Below is a small trained network, with its code and all its weights. Each question gives an input and a class and asks what happens when units are switched off, that is, made to give their printed mean instead of their output.

import numpy as np


def w(rows, s, z=0):
    codes = np.array(rows[::2]) - 128.0
    scale = np.full(codes.shape[1], s)
    scale[-1] = z or s
    return codes * scale


def norm(h):
    return h / np.sqrt((h * h).mean(-1, keepdims=True) + 1e-5)


def f(y):
    return np.maximum(y, 0)


def log_softmax(a):
    a = a - a.max(-1, keepdims=True)
    return a - np.log(np.exp(a).sum(-1, keepdims=True))


def net(x, mask):
    res = np.array(x, float).reshape(1, 8) / 4 @ E
    u = 0
    for l in range(3):
        y = f(norm(res) @ A[l][:, :-1].T + A[l][:, -1])
        res = res + np.where(mask[u : u + 5], y, B[l][:, -1]) @ B[l][:, :-1]
        u += 5
    return log_softmax(norm(res)[-1] @ U[:, :-1].T + U[:, -1])


A, B = {}, {}
E = w([
[75,158,149,196,140,43,131],'x0',
[102,88,165,94,108,108,142],'x1',
[107,74,196,177,142,144,80],'x2',
[127,128,121,135,132,133,129],'x3',
[176,64,136,116,253,59,89],'x4',
[142,150,104,151,145,140,123],'x5',
[74,72,104,145,183,161,193],'x6',
[189,164,201,121,150,153,228],'x7',
],0.0063)
A[0] = w([
[131,175,152,145,181,66,171,151],'L0N0',
[22,94,26,187,69,71,110,132],'L0N1',
[166,145,157,131,105,125,214,74],'L0N2',
[150,109,130,130,132,101,62,151],'L0N3',
[96,223,39,2,158,73,185,4],'L0N4',
],0.0073,0.0031)
B[0] = w([
[131,177,118,113,129,162,174,206],'L0N0',
[148,150,143,82,162,156,158,254],'L0N1',
[171,118,180,65,132,116,114,180],'L0N2',
[99,177,167,88,89,133,136,197],'L0N3',
[92,76,221,248,148,168,2,204],'L0N4',
],0.0097,0.005)
A[1] = w([
[226,65,106,161,164,9,102,2],'L1N0',
[111,167,104,98,67,126,175,201],'L1N1',
[71,113,61,96,119,112,70,139],'L1N2',
[198,35,105,116,99,167,97,77],'L1N3',
[170,91,115,64,148,120,109,152],'L1N4',
],0.011,0.0014)
B[1] = w([
[134,43,80,145,36,116,167,214],'L1N0',
[114,98,95,113,104,96,143,225],'L1N1',
[205,110,172,80,156,168,166,225],'L1N2',
[98,248,165,154,141,160,116,255],'L1N3',
[84,143,63,156,109,99,140,242],'L1N4',
],0.015,0.0037)
A[2] = w([
[89,142,112,140,31,192,90,90],'L2N0',
[50,151,162,114,164,2,138,196],'L2N1',
[189,147,128,126,27,90,34,52],'L2N2',
[208,207,175,96,121,54,78,140],'L2N3',
[95,100,171,205,92,186,61,252],'L2N4',
],0.0084,0.002)
B[2] = w([
[119,141,92,214,97,67,142,252],'L2N0',
[109,197,79,135,103,139,46,213],'L2N1',
[81,48,138,123,226,130,201,227],'L2N2',
[77,109,105,91,169,170,122,254],'L2N3',
[150,2,153,190,163,94,50,245],'L2N4',
],0.01,0.0047)
U = w([
[182,58,68,169,9,87,202,163],'0',
[213,79,242,156,142,114,47,85],'1',
[237,155,199,1,139,153,183,143],'2',
[63,100,121,124,175,146,180,2],'3',
[125,239,128,152,98,119,86,26],'4',
[123,132,130,120,111,117,117,213],'5',
[118,135,130,118,122,117,132,166],'6',
[149,130,137,113,119,114,120,180],'7',
],0.01,0.0025)

Each question gives the input, the list of numbers given to net, and the class t.
The units are the neurons (one row each of A and B). Each row of codes is followed by its name. A weight is (code - 128) times the scale printed after its matrix; where a second scale follows, it is the last column's (A, B and U).
mask holds one flag per neuron, layer by layer. A switched-off neuron (its flag False) gives its mean, the last column of its row in B, instead of its output. The means were averaged over made-up inputs and are rounded, as every weight is.
A unit's drop is (log p(t) with every unit on - log p(t) with that unit switched off) / (log p(t) with every unit on - log p(t) with every unit switched off).
The circuit of an input: a set's keep is (log p(t) with only the set's units on - log p(t) with every unit switched off) / (log p(t) with every unit on - log p(t) with every unit switched off). Starting from the 12 units with the biggest drops (on a tie, the unit counted first), units are removed one at a time, each time the one whose removal leaves the highest keep (on an exact tie, the one counted first), for as long as the keep stays at least 0.8.
circuit, biggest first: the units of the circuit, biggest drop first
unit that matters most: the unit with the biggest drop
k most important neurons: the k neurons with the biggest drops, biggest first
top k neurons in layer l: the k neurons of layer l with the biggest drops, biggest first
input [8,7,-1,-5,3,-4,1,6], class 4: 3 most important neurons => (L0N0, L2N1, L1N2)
input [-1,-1,5,6,7,-1,-5,4], class 0: circuit, biggest first => (L1N0)
input [5,7,-3,-3,-2,-1,-7,2], class 3: circuit, biggest first => (L2N2, L2N3)
input [-8,-4,1,-6,2,-2,-6,7], class 4: circuit, biggest first => (L1N3, L1N4, L1N2)
input [-3,-7,-1,-4,-4,2,-7,5], class 3: 2 most important neurons => (L2N2, L1N2)
input [0,1,0,0,-8,3,-4,-8], class 0: top 2 neurons in layer 2 => (L2N0, L2N3)
input [0,4,-1,-3,6,-3,4,-7], class 2: 3 most important neurons => (L1N2, L0N3, L2N0)
input [7,0,0,2,-7,3,-6,2], class 0: top 2 neurons in layer 0 => (L0N4, L0N3)
input [4,-3,3,-3,-8,1,-4,7], class 0: top 3 neurons in layer 0 => (L0N1, L0N4, L0N3)
input [8,4,7,8,2,-7,-5,6], class 4: 3 most important neurons => (L0N0, L2N1, L0N4)
input [7,-2,2,-2,5,-3,4,5], class 4: 2 most important neurons => (L0N0, L2N1)
input [2,4,8,-2,-6,-4,8,8], class 1: circuit, biggest first => (L1N4, L2N4)
input [5,6,4,7,-4,4,-7,-7], class 2: circuit, biggest first => (L1N2, L0N4, L1N4, L0N1)
input [-7,4,-5,-6,0,0,1,5], class 4: 2 most important neurons => (L1N3, L1N4)
input [1,3,-7,-6,-2,4,-2,7], class 1: unit that matters most => L0N4
input [3,3,-7,-3,5,7,-4,-8], class 2: top 2 neurons in layer 0 => (L0N3, L0N1)
input [-1,-3,-3,4,7,-1,4,5], class 0: 3 most important neurons => (L1N0, L0N1, L0N3)
input [3,1,-7,-2,1,-8,-5,-8], class 2: 2 most important neurons => (L1N2, L0N1)
input [-1,4,-7,-1,-6,-4,3,-5], class 1: circuit, biggest first => (L0N4, L2N4)
input [-8,-4,3,8,-6,-4,0,5], class 4: most important neuron => (L1N3)
input [1,6,-8,5,6,-6,-3,-5], class 1: 2 most important neurons => (L0N4, L0N3)
input [-8,8,-8,6,-6,4,-2,-2], class 1: 2 most important neurons => (L0N4, L2N4)
input [-8,0,0,-1,6,4,2,5], class 4: circuit, biggest first => (L1N3, L1N4, L2N2)
input [-1,-7,7,8,2,-6,-8,8], class 2: circuit, biggest first => (L0N4, L2N4)
input [8,0,2,-1,-2,1,6,5], class 4: circuit, biggest first => (L2N1, L2N2)
input [-6,2,4,-2,1,1,-6,-4], class 3: 3 most important neurons => (L0N3, L0N4, L2N2)
input [-8,-5,-3,-8,6,6,6,3], class 4: most important neuron => (L1N3)
